Below is a small trained network, with its code and all its weights. Each question gives an input and a class and asks what happens when units are switched off, that is, made to give their printed mean instead of their output.

import numpy as np


def w(rows, s, z=0):
    codes = np.array(rows[::2]) - 128.0
    scale = np.full(codes.shape[1], s)
    scale[-1] = z or s
    return codes * scale


def norm(h):
    return h / np.sqrt((h * h).mean(-1, keepdims=True) + 1e-5)


def f(y):
    return y / 2 * (1 + np.tanh(0.7978845608 * (y + 0.044715 * y**3)))


def log_softmax(a):
    a = a - a.max(-1, keepdims=True)
    return a - np.log(np.exp(a).sum(-1, keepdims=True))


def net(x, mask):
    res = np.array(x, float).reshape(1, 7) / 4 @ E
    u = 0
    for l in range(2):
        y = f(norm(res) @ A[l][:, :-1].T + A[l][:, -1])
        res = res + np.where(mask[u : u + 8], y, B[l][:, -1]) @ B[l][:, :-1]
        u += 8
    return log_softmax(norm(res)[-1] @ U[:, :-1].T + U[:, -1])


A, B = {}, {}
E = w([
[237,159,62,112,21,135,222],'x0',
[128,126,127,127,130,131,130],'x1',
[129,128,128,125,129,128,128],'x2',
[144,2,216,87,55,210,40],'x3',
[127,126,129,130,127,126,131],'x4',
[27,93,31,142,31,123,69],'x5',
[127,129,129,129,126,127,129],'x6',
],0.0088)
A[0] = w([
[58,209,66,136,128,116,146,83],'L0N1',
[122,181,111,147,197,92,192,132],'L0N2',
[151,188,132,146,156,94,139,58],'L0N3',
[118,131,179,110,249,140,73,102],'L0N4',
[30,113,138,154,148,121,99,206],'L0N5',
[178,119,207,104,127,142,122,29],'L0N6',
[182,150,104,127,80,134,165,235],'L0N7',
[97,117,140,107,97,162,111,3],'L0N8',
],0.013,0.0036)
B[0] = w([
[206,68,105,211,178,1,100,246],'L0N1',
[45,164,168,58,96,210,103,254],'L0N2',
[114,162,173,115,70,180,125,182],'L0N3',
[129,140,168,216,37,97,191,246],'L0N4',
[143,106,77,38,218,167,85,240],'L0N5',
[176,77,161,149,151,53,147,193],'L0N6',
[231,102,125,87,80,103,140,239],'L0N7',
[93,126,154,140,163,145,74,143],'L0N8',
],0.0098,0.0081)
A[1] = w([
[214,165,188,124,93,155,185,135],'L1N1',
[91,105,127,77,20,154,52,114],'L1N2',
[102,135,187,160,103,64,100,87],'L1N3',
[146,88,3,126,36,133,133,116],'L1N4',
[135,132,223,100,55,206,91,47],'L1N5',
[154,160,48,72,49,230,185,152],'L1N6',
[49,188,175,155,149,160,139,25],'L1N7',
[140,162,99,139,239,122,112,3],'L1N8',
],0.011,0.0052)
B[1] = w([
[92,127,65,95,157,174,70,254],'L1N1',
[105,185,133,92,123,198,166,175],'L1N2',
[119,124,136,137,153,166,183,157],'L1N3',
[116,161,233,165,87,107,135,210],'L1N4',
[136,138,90,177,128,50,151,193],'L1N5',
[79,113,108,162,209,117,150,204],'L1N6',
[146,140,134,93,6,146,158,159],'L1N7',
[22,118,110,206,115,137,138,150],'L1N8',
],0.016,0.0088)
U = w([
[84,196,171,127,52,179,185,221],'0',
[138,210,29,78,203,142,142,203],'1',
[62,112,74,182,199,73,73,101],'2',
[187,186,133,179,79,20,117,112],'3',
[140,70,199,201,178,134,164,127],'4',
[251,74,104,63,122,153,100,102],'5',
[88,99,136,35,146,224,37,2],'6',
],0.027,0.0036)

Each question gives the input, the list of numbers given to net, and the class t.
The units are the neurons (one row each of A and B). Each row of codes is followed by its name. A weight is (code - 128) times the scale printed after its matrix; where a second scale follows, it is the last column's (A, B and U).
mask holds one flag per neuron, layer by layer. A switched-off neuron (its flag False) gives its mean, the last column of its row in B, instead of its output. The means were averaged over made-up inputs and are rounded, as every weight is.
A unit's drop is (log p(t) with every unit on - log p(t) with that unit switched off) / (log p(t) with every unit on - log p(t) with every unit switched off).
most important unit: the unit with the biggest drop
top k neurons: the k neurons with the biggest drops, biggest first
top k neurons in layer l: the k neurons of layer l with the biggest drops, biggest first
drop when u is switched off: that unit's drop, to one decimal
input [-3,8,0,1,-3,4,-4], class 6: top 3 neurons	L0N1; L1N5; L1N6
input [-5,5,6,0,3,-4,-5], class 0: most important unit	L0N1
input [-2,-6,-6,1,0,6,-5], class 6: top 2 neurons in layer 0	L0N1; L0N6
input [0,-6,-1,4,-3,0,7], class 4: top 4 neurons	L0N7; L0N2; L1N1; L0N6
input [7,7,-3,-3,4,0,4], class 1: top 4 neurons	L1N1; L1N6; L0N4; L0N7
input [-2,2,-2,-5,-4,0,8], class 0: top 2 neurons	L0N2; L0N3
input [6,8,-2,0,5,3,-8], class 3: top 4 neurons	L0N2; L1N4; L0N7; L0N3
input [0,-5,0,8,2,-1,1], class 4: top 2 neurons	L0N7; L0N6
input [3,4,-3,4,8,2,-8], class 0: top 3 neurons	L1N2; L1N4; L0N1
input [3,7,0,-1,5,-8,-8], class 1: top 2 neurons	L0N1; L1N5
input [6,2,-8,-1,1,-6,-2], class 1: top 2 neurons	L0N1; L1N6
input [5,6,1,-8,2,2,3], class 3: top 2 neurons	L0N1; L1N4
input [8,-1,-3,-1,3,-1,-2], class 1: top 2 neurons in layer 0	L0N1; L0N4
input [2,-5,-4,-6,-6,3,-4], class 3: top neuron	L0N1
input [-8,-1,-8,-3,0,-2,-5], class 0: drop when L0N4 is switched off	0.6
input [4,3,-4,8,4,8,5], class 0: drop when L1N2 is switched off	0.4
input [-7,4,-2,-3,-3,-4,-6], class 0: drop when L0N7 is switched off	0.0
